Here is a tiny trained network, its code and every weight. The questions are about switching its units off for an input and a target symbol, where a switched-off unit gives its printed mean instead of its output.

import numpy as np


def w(rows, s, z=0):
    codes = np.array(rows[::2]) - 128.0
    scale = np.full(codes.shape[1], s)
    scale[-1] = z or s
    return codes * scale


def f(y):
    return np.maximum(y, 0)


def softmax(a):
    e = np.exp(a - a.max(-1, keepdims=True))
    return e / e.sum(-1, keepdims=True)


def log_softmax(a):
    a = a - a.max(-1, keepdims=True)
    return a - np.log(np.exp(a).sum(-1, keepdims=True))


def net(x, mask):
    ids = ['ΣΨβζξπω'.index(c) for c in x.split()]
    T = len(ids)
    res = E[ids] + P[:T]
    u = 0
    for l in range(2):
        r = res
        for j in range(2):
            rows = slice(2 * j, 2 * j + 2)
            q, k, v = (r @ M[l][rows].T for M in (Q, K, V))
            z = softmax(np.where(np.tri(T) > 0, q @ k.T / 2**0.5, -1e9)) @ v
            o = O[l][rows]
            res = res + np.where(mask[u + j], z, o[:, -1]) @ o[:, :-1]
        u += 2
        y = f(res @ A[l][:, :-1].T + A[l][:, -1])
        res = res + np.where(mask[u : u + 8], y, B[l][:, -1]) @ B[l][:, :-1]
        u += 8
    return log_softmax(res[-1] @ U[:, :-1].T + U[:, -1])


Q, K, V, O, A, B = {}, {}, {}, {}, {}, {}
E = w([
[93,57,234,69],'Σ',
[173,50,162,161],'Ψ',
[177,189,145,59],'β',
[149,13,168,62],'ζ',
[173,51,105,135],'ξ',
[65,121,254,114],'π',
[165,125,116,254],'ω',
],0.016)
P = w([
[193,39,118,110],'0',
[87,113,229,208],'1',
[70,129,216,216],'2',
[81,157,163,254],'3',
[160,167,94,154],'4',
[193,113,102,124],'5',
],0.0083)
Q[0] = w([
[156,72,127,86],'L0H1',
[255,62,10,127],'L0H1',
[3,111,20,43],'L0H2',
[178,57,106,133],'L0H2',
],0.0083)
K[0] = w([
[104,106,162,87],'L0H1',
[18,55,123,162],'L0H1',
[108,57,120,254],'L0H2',
[1,177,95,97],'L0H2',
],0.0076)
V[0] = w([
[132,93,150,88],'L0H1',
[138,28,110,134],'L0H1',
[122,254,126,136],'L0H2',
[30,99,180,55],'L0H2',
],0.0095)
O[0] = w([
[172,82,157,165,193],'L0H1',
[44,245,2,196,220],'L0H1',
[180,176,161,138,2],'L0H2',
[46,155,136,104,213],'L0H2',
],0.0085,0.0089)
A[0] = w([
[151,151,133,123,3],'L0N1',
[97,160,201,118,152],'L0N2',
[167,122,149,124,197],'L0N3',
[101,147,89,142,166],'L0N4',
[168,178,166,116,157],'L0N5',
[178,151,149,159,146],'L0N6',
[141,94,199,109,119],'L0N7',
[246,185,106,100,111],'L0N8',
],0.012,0.0043)
B[0] = w([
[154,129,107,197,129],'L0N1',
[248,52,20,143,255],'L0N2',
[92,151,62,63,167],'L0N3',
[221,2,159,31,252],'L0N4',
[212,80,138,37,165],'L0N5',
[161,7,103,128,165],'L0N6',
[82,162,242,101,211],'L0N7',
[85,50,140,169,180],'L0N8',
],0.0068,0.0055)
Q[1] = w([
[48,82,111,156],'L1H1',
[82,20,92,67],'L1H1',
[52,111,94,136],'L1H2',
[74,160,149,246],'L1H2',
],0.011)
K[1] = w([
[191,154,103,76],'L1H1',
[143,212,117,8],'L1H1',
[154,83,72,134],'L1H2',
[174,92,108,145],'L1H2',
],0.011)
V[1] = w([
[39,179,201,200],'L1H1',
[101,124,29,120],'L1H1',
[47,107,116,2],'L1H2',
[212,141,64,121],'L1H2',
],0.0087)
O[1] = w([
[184,105,231,195,9],'L1H1',
[104,106,91,59,159],'L1H1',
[120,183,173,105,192],'L1H2',
[233,163,11,210,112],'L1H2',
],0.012,0.013)
A[1] = w([
[190,128,96,252,129],'L1N1',
[97,232,95,103,148],'L1N2',
[111,254,141,142,177],'L1N3',
[88,4,25,110,90],'L1N4',
[90,125,105,103,169],'L1N5',
[62,109,103,149,96],'L1N6',
[118,140,245,174,253],'L1N7',
[92,129,87,140,84],'L1N8',
],0.0099,0.0051)
B[1] = w([
[122,116,192,22,144],'L1N1',
[254,112,130,56,163],'L1N2',
[153,90,107,49,130],'L1N3',
[126,155,190,193,255],'L1N4',
[149,107,115,132,188],'L1N5',
[97,161,177,108,168],'L1N6',
[150,117,8,137,154],'L1N7',
[148,163,123,120,160],'L1N8',
],0.0097,0.03)
U = w([
[47,89,154,112,5],'Σ',
[73,153,126,181,220],'Ψ',
[219,55,113,88,171],'β',
[101,239,170,80,42],'ζ',
[119,214,71,130,212],'ξ',
[128,2,72,139,251],'π',
[183,53,211,145,81],'ω',
],0.0081,0.0027)

Each question gives the input, a string of symbols that net reads in full, and the target symbol t.
The units are the heads (2 rows each of Q, K, V and O) and the neurons (one row each of A and B). Each row of codes is followed by its name. A weight is (code - 128) times the scale printed after its matrix; where a second scale follows, it is the last column's (O, A, B and U).
mask holds one flag per unit, layer by layer, with each layer's heads first. A switched-off unit (its flag False) gives its mean, the last column of its rows in O or B, instead of its output. The means were averaged over made-up inputs and are rounded, as every weight is.
A unit's drop is (log p(t) with every unit on - log p(t) with that unit switched off) / (log p(t) with every unit on - log p(t) with every unit switched off).
The circuit of an input: a set's keep is (log p(t) with only the set's units on - log p(t) with every unit switched off) / (log p(t) with every unit on - log p(t) with every unit switched off). Starting from the 12 units with the biggest drops (on a tie, the unit counted first), units are removed one at a time, each time the one whose removal leaves the highest keep (on an exact tie, the one counted first), for as long as the keep stays at least 0.8.
circuit, biggest first: the units of the circuit, biggest drop first
most important unit: the unit with the biggest drop
k most important neurons: the k neurons with the biggest drops, biggest first
top k neurons in layer l: the k neurons of layer l with the biggest drops, biggest first
heads that matter: for each layer, one digit per head in row order, 1 if its drop is at least 0.15 and else 0, layers parted by /
input ξ ω Σ Σ, target ξ: circuit, biggest first : (L1H2 L0H1)
input Σ ω ω, target Σ: circuit, biggest first : (L0H2 L1H2)
input Ψ ω ξ ζ, target Ψ: 2 most important neurons : (L1N2 L1N4)
input ω Ψ π ξ, target ω: 2 most important neurons : (L1N1 L1N4)
input ω Ψ Ψ, target ω: circuit, biggest first : (L1H2 L0H2 L1N1 L1N4)
input π ξ ω, target π: heads that matter : 10 / 10
input Σ Σ β, target β: 2 most important neurons : (L1N4 L1N7)
input ω Σ ζ, target ω: circuit, biggest first : (L1H2 L1H1 L0H2 L1N4)
input ζ ω Σ β π, target π: top 2 neurons in layer 1 : (L1N4 L1N7)
input ω ω ζ, target ω: top neuron in layer 1 : (L1N1)
input π Ψ ξ ω, target π: circuit, biggest first : (L1H1 L1N4 L0N2 L1N7)
input ζ ζ ζ Σ ξ, target ζ: circuit, biggest first : (L0H2 L1H2)
input π Ψ ζ β ζ ω, target ω: 2 most important neurons : (L1N1 L1N7)
input Σ Ψ ζ, target Σ: heads that matter : 01 / 11
input Σ Ψ ζ π, target Σ: top 2 neurons in layer 1 : (L1N2 L1N4)
input β ω Ψ, target Ψ: 3 most important neurons : (L0N6 L0N3 L0N5)
input π β π, target β: circuit, biggest first : (L0N2 L0H1)
input β β ξ ω π, target β: circuit, biggest first : (L1N4 L0H1)
input Ψ ζ ζ ζ, target Ψ: heads that matter : 11 / 01
input π ζ ζ Σ, target π: circuit, biggest first : (L1H1 L1N7 L1N4 L0N4)
input ω ω Σ Σ, target ω: circuit, biggest first : (L1H1)
input Σ Σ ξ, target Σ: circuit, biggest first : (L0H2 L1H2 L1H1 L1N2)
input π Σ Ψ Σ β, target β: top 3 neurons in layer 1 : (L1N4 L1N6 L1N7)
input ζ Σ Σ, target ζ: most important unit : L0H1
input Ψ Σ ζ π, target Ψ: top 2 neurons in layer 0 : (L0N2 L0N4)
